Here is a tiny trained network, its code and every weight. The questions are about switching its units off for an input and a class, where a switched-off unit gives its printed mean instead of its output.

import numpy as np


def w(rows, s, z=0):
    codes = np.array(rows[::2]) - 128.0
    scale = np.full(codes.shape[1], s)
    scale[-1] = z or s
    return codes * scale


def norm(h):
    return h / np.sqrt((h * h).mean(-1, keepdims=True) + 1e-5)


def f(y):
    return np.maximum(y, 0)


def log_softmax(a):
    a = a - a.max(-1, keepdims=True)
    return a - np.log(np.exp(a).sum(-1, keepdims=True))


def net(x, mask):
    res = np.array(x, float).reshape(1, 4) / 4 @ E
    u = 0
    for l in range(2):
        y = f(norm(res) @ A[l][:, :-1].T + A[l][:, -1])
        res = res + np.where(mask[u : u + 14], y, B[l][:, -1]) @ B[l][:, :-1]
        u += 14
    return log_softmax(norm(res)[-1] @ U[:, :-1].T + U[:, -1])


A, B = {}, {}
E = w([
[219,241,79,148,158,125,237,53],'x0',
[181,150,143,124,151,128,130,154],'x1',
[150,48,40,39,104,221,185,172],'x2',
[120,254,82,137,74,215,120,244],'x3',
],0.006)
A[0] = w([
[101,81,118,201,69,155,129,94,195],'L0N0',
[103,194,191,196,110,18,41,154,182],'L0N1',
[177,40,109,67,115,103,160,96,24],'L0N2',
[215,113,162,173,126,134,127,143,134],'L0N3',
[145,61,161,48,116,234,133,134,128],'L0N4',
[164,185,82,174,118,181,125,123,79],'L0N5',
[120,170,128,168,87,123,80,198,87],'L0N6',
[149,240,102,213,118,66,116,39,108],'L0N7',
[179,166,3,89,214,195,169,63,99],'L0N8',
[98,94,176,117,174,118,13,189,117],'L0N9',
[111,142,65,214,78,96,167,162,77],'L0N10',
[54,129,192,138,90,202,133,86,78],'L0N11',
[97,184,169,240,127,187,137,158,1],'L0N12',
[125,71,160,98,48,167,109,136,66],'L0N13',
],0.0068,0.0018)
B[0] = w([
[187,176,122,108,140,91,130,135,167],'L0N0',
[145,104,2,97,102,170,108,32,255],'L0N1',
[163,146,123,116,214,65,104,128,190],'L0N2',
[61,121,121,111,97,94,112,85,154],'L0N3',
[94,133,206,139,56,110,147,130,204],'L0N4',
[115,113,94,185,133,146,148,109,182],'L0N5',
[96,181,151,84,158,187,68,137,189],'L0N6',
[116,133,200,161,127,89,175,214,238],'L0N7',
[124,100,73,160,112,128,70,97,226],'L0N8',
[162,131,52,115,184,142,158,106,225],'L0N9',
[218,131,138,160,153,153,129,171,159],'L0N10',
[162,166,138,125,173,166,80,115,157],'L0N11',
[83,184,133,136,182,151,125,157,181],'L0N12',
[144,156,152,55,139,122,156,139,182],'L0N13',
],0.0071,0.0068)
A[1] = w([
[178,1,64,103,190,103,123,46,192],'L1N0',
[157,45,210,78,149,48,157,127,104],'L1N1',
[161,80,77,120,165,48,128,34,206],'L1N2',
[61,179,162,144,150,130,153,148,139],'L1N3',
[181,223,79,106,111,128,129,155,116],'L1N4',
[45,134,193,96,62,131,146,176,65],'L1N5',
[178,116,99,204,58,160,195,91,101],'L1N6',
[106,75,151,110,123,105,158,164,20],'L1N7',
[90,108,235,130,152,72,177,114,5],'L1N8',
[100,147,64,137,109,144,102,116,96],'L1N9',
[140,152,83,102,130,146,242,125,148],'L1N10',
[131,140,209,154,110,63,181,81,38],'L1N11',
[119,139,202,128,86,209,84,217,77],'L1N12',
[124,152,204,249,162,130,156,127,135],'L1N13',
],0.0094,0.0028)
B[1] = w([
[64,156,181,235,180,69,141,128,251],'L1N0',
[69,199,27,62,111,255,46,55,195],'L1N1',
[186,100,173,145,74,143,178,230,241],'L1N2',
[135,59,125,163,164,126,159,141,151],'L1N3',
[77,74,152,118,157,112,96,60,184],'L1N4',
[184,120,173,198,110,108,182,140,145],'L1N5',
[81,184,98,24,180,175,73,87,168],'L1N6',
[151,200,48,98,168,163,59,93,142],'L1N7',
[196,96,118,34,102,94,166,150,153],'L1N8',
[138,128,133,61,75,152,141,134,168],'L1N9',
[130,124,175,161,147,113,90,159,163],'L1N10',
[163,111,51,47,88,184,106,108,156],'L1N11',
[187,99,133,111,107,33,173,88,162],'L1N12',
[135,63,168,147,70,88,147,161,166],'L1N13',
],0.0076,0.013)
U = w([
[108,130,132,254,150,110,154,140,93],'0',
[94,165,74,96,135,193,96,103,255],'1',
[178,104,122,110,66,114,176,142,16],'2',
],0.019,0.00065)

Each question gives the input, the list of numbers given to net, and the class t.
The units are the neurons (one row each of A and B). Each row of codes is followed by its name. A weight is (code - 128) times the scale printed after its matrix; where a second scale follows, it is the last column's (A, B and U).
mask holds one flag per neuron, layer by layer. A switched-off neuron (its flag False) gives its mean, the last column of its row in B, instead of its output. The means were averaged over made-up inputs and are rounded, as every weight is.
A unit's drop is (log p(t) with every unit on - log p(t) with that unit switched off) / (log p(t) with every unit on - log p(t) with every unit switched off).
The circuit of an input: a set's keep is (log p(t) with only the set's units on - log p(t) with every unit switched off) / (log p(t) with every unit on - log p(t) with every unit switched off). Starting from the 12 units with the biggest drops (on a tie, the unit counted first), units are removed one at a time, each time the one whose removal leaves the highest keep (on an exact tie, the one counted first), for as long as the keep stays at least 0.8.
circuit, biggest first: the units of the circuit, biggest drop first
k most important neurons: the k neurons with the biggest drops, biggest first
top k neurons in layer l: the k neurons of layer l with the biggest drops, biggest first
drop of u: that unit's drop, to one decimal
input [1,-2,8,-3], class 0: circuit, biggest first => L1N0
input [-6,3,-7,1], class 1: 2 most important neurons => L0N6, L1N9
input [0,7,2,-5], class 1: top 2 neurons in layer 0 => L0N1, L0N9
input [-1,-4,3,-8], class 1: 2 most important neurons => L1N1, L0N1
input [-3,-7,2,7], class 2: circuit, biggest first => L1N12, L1N1
input [0,2,5,-7], class 1: 4 most important neurons => L1N1, L0N1, L0N4, L0N9
input [2,-7,0,-8], class 2: 4 most important neurons => L1N8, L0N1, L1N2, L0N9
input [-4,5,2,-6], class 1: 4 most important neurons => L1N1, L0N1, L0N4, L0N8
input [5,0,7,0], class 0: 2 most important neurons => L1N0, L1N1
input [-6,-6,1,1], class 2: 4 most important neurons => L0N1, L1N1, L0N4, L1N0
input [-6,-7,1,7], class 2: top 2 neurons in layer 1 => L1N12, L1N1
input [-4,2,5,8], class 2: 2 most important neurons => L1N0, L1N12
input [1,-8,3,-1], class 0: 3 most important neurons => L0N7, L1N0, L0N8
input [-5,5,1,6], class 2: circuit, biggest first => L1N12
input [-7,6,-3,1], class 1: top 2 neurons in layer 0 => L0N6, L0N2
input [7,0,2,-5], class 0: 2 most important neurons => L0N8, L1N0
input [-2,-5,-8,3], class 1: 2 most important neurons => L0N1, L1N0
input [-3,7,1,-4], class 1: top 3 neurons in layer 0 => L0N1, L0N8, L0N4
input [2,7,-3,-3], class 2: 2 most important neurons => L0N7, L1N2
input [4,-4,-1,2], class 0: circuit, biggest first => L0N7
input [3,1,-2,6], class 0: 2 most important neurons => L1N1, L0N7
input [6,2,2,-7], class 0: 2 most important neurons => L1N0, L0N8
input [6,-3,5,-3], class 0: drop of L1N0 => 0.2
input [-2,-4,4,2], class 2: drop of L1N0 => 0.3
input [8,-3,-4,-8], class 2: drop of L0N7 => 0.1
input [8,-1,8,-2], class 0: drop of L0N5 => 0.0
input [2,-6,-7,-3], class 2: top neuron in layer 1 => L1N11
